Here is a tiny trained network, its code and every weight. The questions are about switching its units off for an input and a class, where a switched-off unit gives its printed mean instead of its output.

import numpy as np


def w(rows, s, z=0):
    codes = np.array(rows[::2]) - 128.0
    scale = np.full(codes.shape[1], s)
    scale[-1] = z or s
    return codes * scale


def norm(h):
    return h / np.sqrt((h * h).mean(-1, keepdims=True) + 1e-5)


def f(y):
    return np.maximum(y, 0)


def log_softmax(a):
    a = a - a.max(-1, keepdims=True)
    return a - np.log(np.exp(a).sum(-1, keepdims=True))


def net(x, mask):
    res = np.array(x, float).reshape(1, 4) / 4 @ E
    u = 0
    for l in range(4):
        y = f(norm(res) @ A[l][:, :-1].T + A[l][:, -1])
        res = res + np.where(mask[u : u + 5], y, B[l][:, -1]) @ B[l][:, :-1]
        u += 5
    return log_softmax(norm(res)[-1] @ U[:, :-1].T + U[:, -1])


A, B = {}, {}
E = w([
[100,126,170,141,84,107,163,65,117,254,42],'x0',
[177,116,161,191,54,86,39,160,75,124,162],'x1',
[124,179,123,93,25,53,89,23,84,76,187],'x2',
[149,141,161,141,137,147,162,154,100,151,195],'x3',
],0.0073)
A[0] = w([
[155,45,132,188,123,91,79,125,83,199,149,64],'0.n1',
[200,254,232,111,144,121,170,82,218,166,217,59],'0.n2',
[118,113,90,91,68,61,95,113,72,154,34,133],'0.n3',
[174,197,118,125,82,94,245,162,169,114,163,185],'0.n4',
[189,206,142,134,103,123,231,135,182,89,186,3],'0.n5',
],0.0059,0.002)
B[0] = w([
[151,103,212,128,122,157,175,184,108,146,139,223],'0.n1',
[110,30,112,118,87,130,80,105,95,157,106,190],'0.n2',
[201,211,104,128,121,90,143,75,198,64,78,253],'0.n3',
[139,138,200,131,109,176,78,93,114,66,113,189],'0.n4',
[141,113,102,108,166,184,91,89,2,59,132,172],'0.n5',
],0.0099,0.0043)
A[1] = w([
[52,74,125,125,186,121,243,166,94,201,76,37],'1.n1',
[125,185,127,178,174,173,137,206,97,121,95,32],'1.n2',
[156,137,215,133,117,141,92,177,149,156,166,3],'1.n3',
[53,64,109,113,172,143,171,89,71,129,254,76],'1.n4',
[114,153,83,115,229,148,11,169,152,119,186,3],'1.n5',
],0.0068,0.0016)
B[1] = w([
[83,120,183,116,148,142,84,99,99,117,127,253],'1.n1',
[134,189,121,120,87,132,161,53,125,100,181,224],'1.n2',
[138,83,195,152,114,69,190,226,95,150,179,213],'1.n3',
[126,138,72,89,144,232,3,148,39,125,97,194],'1.n4',
[89,131,139,79,168,91,207,203,134,123,84,228],'1.n5',
],0.011,0.0043)
A[2] = w([
[141,142,117,172,108,101,70,76,177,117,92,106],'2.n1',
[192,100,155,254,137,148,97,198,87,196,174,61],'2.n2',
[149,101,123,131,138,129,160,110,175,175,40,46],'2.n3',
[114,164,57,212,116,92,174,136,150,176,29,2],'2.n4',
[143,151,123,39,76,34,140,144,124,108,188,245],'2.n5',
],0.0077,0.0016)
B[2] = w([
[96,162,116,92,116,61,83,97,152,136,135,212],'2.n1',
[170,125,169,203,61,69,183,125,49,98,39,247],'2.n2',
[122,148,207,67,82,151,143,164,147,152,128,194],'2.n3',
[205,121,164,12,105,210,129,118,111,97,184,182],'2.n4',
[25,114,92,212,183,149,147,75,159,160,143,254],'2.n5',
],0.011,0.0054)
A[3] = w([
[155,169,114,211,113,73,219,47,117,111,98,195],'3.n1',
[229,175,129,91,80,141,130,157,140,161,74,51],'3.n2',
[108,237,96,83,198,149,150,117,177,97,178,165],'3.n3',
[187,109,183,204,105,91,126,147,82,101,182,90],'3.n4',
[129,118,44,103,228,155,163,255,148,27,164,8],'3.n5',
],0.007,0.0016)
B[3] = w([
[172,61,113,246,105,121,81,183,163,90,207,254],'3.n1',
[195,107,74,14,134,98,224,167,143,221,196,176],'3.n2',
[152,105,102,231,131,34,138,214,85,160,132,245],'3.n3',
[215,66,96,94,85,200,132,246,107,243,60,232],'3.n4',
[151,153,1,108,220,169,178,178,233,187,216,249],'3.n5',
],0.0085,0.006)
U = w([
[80,154,16,172,236,155,225,230,197,133,207,126],'0',
[126,108,75,96,152,223,38,77,7,70,175,223],'1',
[209,45,198,238,26,113,197,227,54,174,106,205],'2',
[31,121,234,125,168,203,190,72,113,188,61,11],'3',
[83,167,70,219,46,35,66,31,185,62,200,175],'4',
[201,199,182,2,50,86,195,62,225,169,106,6],'5',
],0.0095,0.0026)

Each question gives the input, the list of numbers given to net, and the class t.
The units are the neurons (one row each of A and B). Each row of codes is followed by its name. A weight is (code - 128) times the scale printed after its matrix; where a second scale follows, it is the last column's (A, B and U).
mask holds one flag per neuron, layer by layer. A switched-off neuron (its flag False) gives its mean, the last column of its row in B, instead of its output. The means were averaged over made-up inputs and are rounded, as every weight is.
A unit's drop is (log p(t) with every unit on - log p(t) with that unit switched off) / (log p(t) with every unit on - log p(t) with every unit switched off).
The circuit of an input: a set's keep is (log p(t) with only the set's units on - log p(t) with every unit switched off) / (log p(t) with every unit on - log p(t) with every unit switched off). Starting from the 12 units with the biggest drops (on a tie, the unit counted first), units are removed one at a time, each time the one whose removal leaves the highest keep (on an exact tie, the one counted first), for as long as the keep stays at least 0.8.
circuit, biggest first: the units of the circuit, biggest drop first
most important unit: the unit with the biggest drop
k most important neurons: the k neurons with the biggest drops, biggest first
top k neurons in layer l: the k neurons of layer l with the biggest drops, biggest first
drop when u is switched off: that unit's drop, to one decimal
input [-6,-1,6,-1], class 0: circuit, biggest first -> [2.n2 1.n1]
input [6,4,4,-1], class 4: circuit, biggest first -> [0.n3 2.n5]
input [-4,2,6,2], class 1: most important unit -> 0.n3
input [-6,3,0,4], class 0: circuit, biggest first -> [1.n5 3.n5]
input [0,-5,-5,-5], class 3: 2 most important neurons -> [1.n1 3.n5]
input [0,-4,-3,-3], class 3: top 2 neurons in layer 3 -> [3.n5 3.n1]
input [1,-8,-6,5], class 3: circuit, biggest first -> [1.n1 3.n5]
input [-3,-8,-2,8], class 1: 3 most important neurons -> [1.n4 0.n3 0.n2]
input [7,-3,-7,-2], class 3: 2 most important neurons -> [1.n1 0.n3]
input [-8,0,2,7], class 1: 4 most important neurons -> [1.n4 0.n5 0.n3 0.n2]
input [6,7,2,-7], class 5: 2 most important neurons -> [0.n3 2.n4]
input [3,8,4,-3], class 4: top 2 neurons in layer 2 -> [2.n5 2.n1]
input [8,6,8,-5], class 4: 2 most important neurons -> [2.n5 3.n1]
input [6,-6,-5,2], class 3: top neuron in layer 1 -> [1.n1]
input [-8,-6,2,7], class 1: top 3 neurons in layer 0 -> [0.n5 0.n2 0.n3]
input [1,-5,-2,2], class 3: 2 most important neurons -> [3.n1 1.n1]
input [8,5,5,2], class 4: 2 most important neurons -> [0.n3 2.n5]
input [-6,6,0,-5], class 0: 2 most important neurons -> [1.n5 3.n5]
input [6,-8,-4,-2], class 3: 2 most important neurons -> [1.n1 0.n3]
input [5,-6,-4,0], class 3: circuit, biggest first -> [1.n1]
input [-1,4,-1,-6], class 5: 2 most important neurons -> [0.n3 1.n2]
input [6,5,6,-3], class 4: drop when 2.n5 is switched off -> 0.1
input [4,-4,-2,1], class 3: drop when 1.n1 is switched off -> 0.7
input [7,-4,-5,4], class 3: drop when 1.n1 is switched off -> 0.6
input [7,5,6,-3], class 4: drop when 3.n3 is switched off -> 0.0
input [-4,-7,8,-2], class 1: top 2 neurons in layer 0 -> [0.n3 0.n5]
input [-3,2,-1,-8], class 0: 2 most important neurons -> [2.n2 1.n5]
input [5,2,6,4], class 4: most important neuron -> [0.n3]
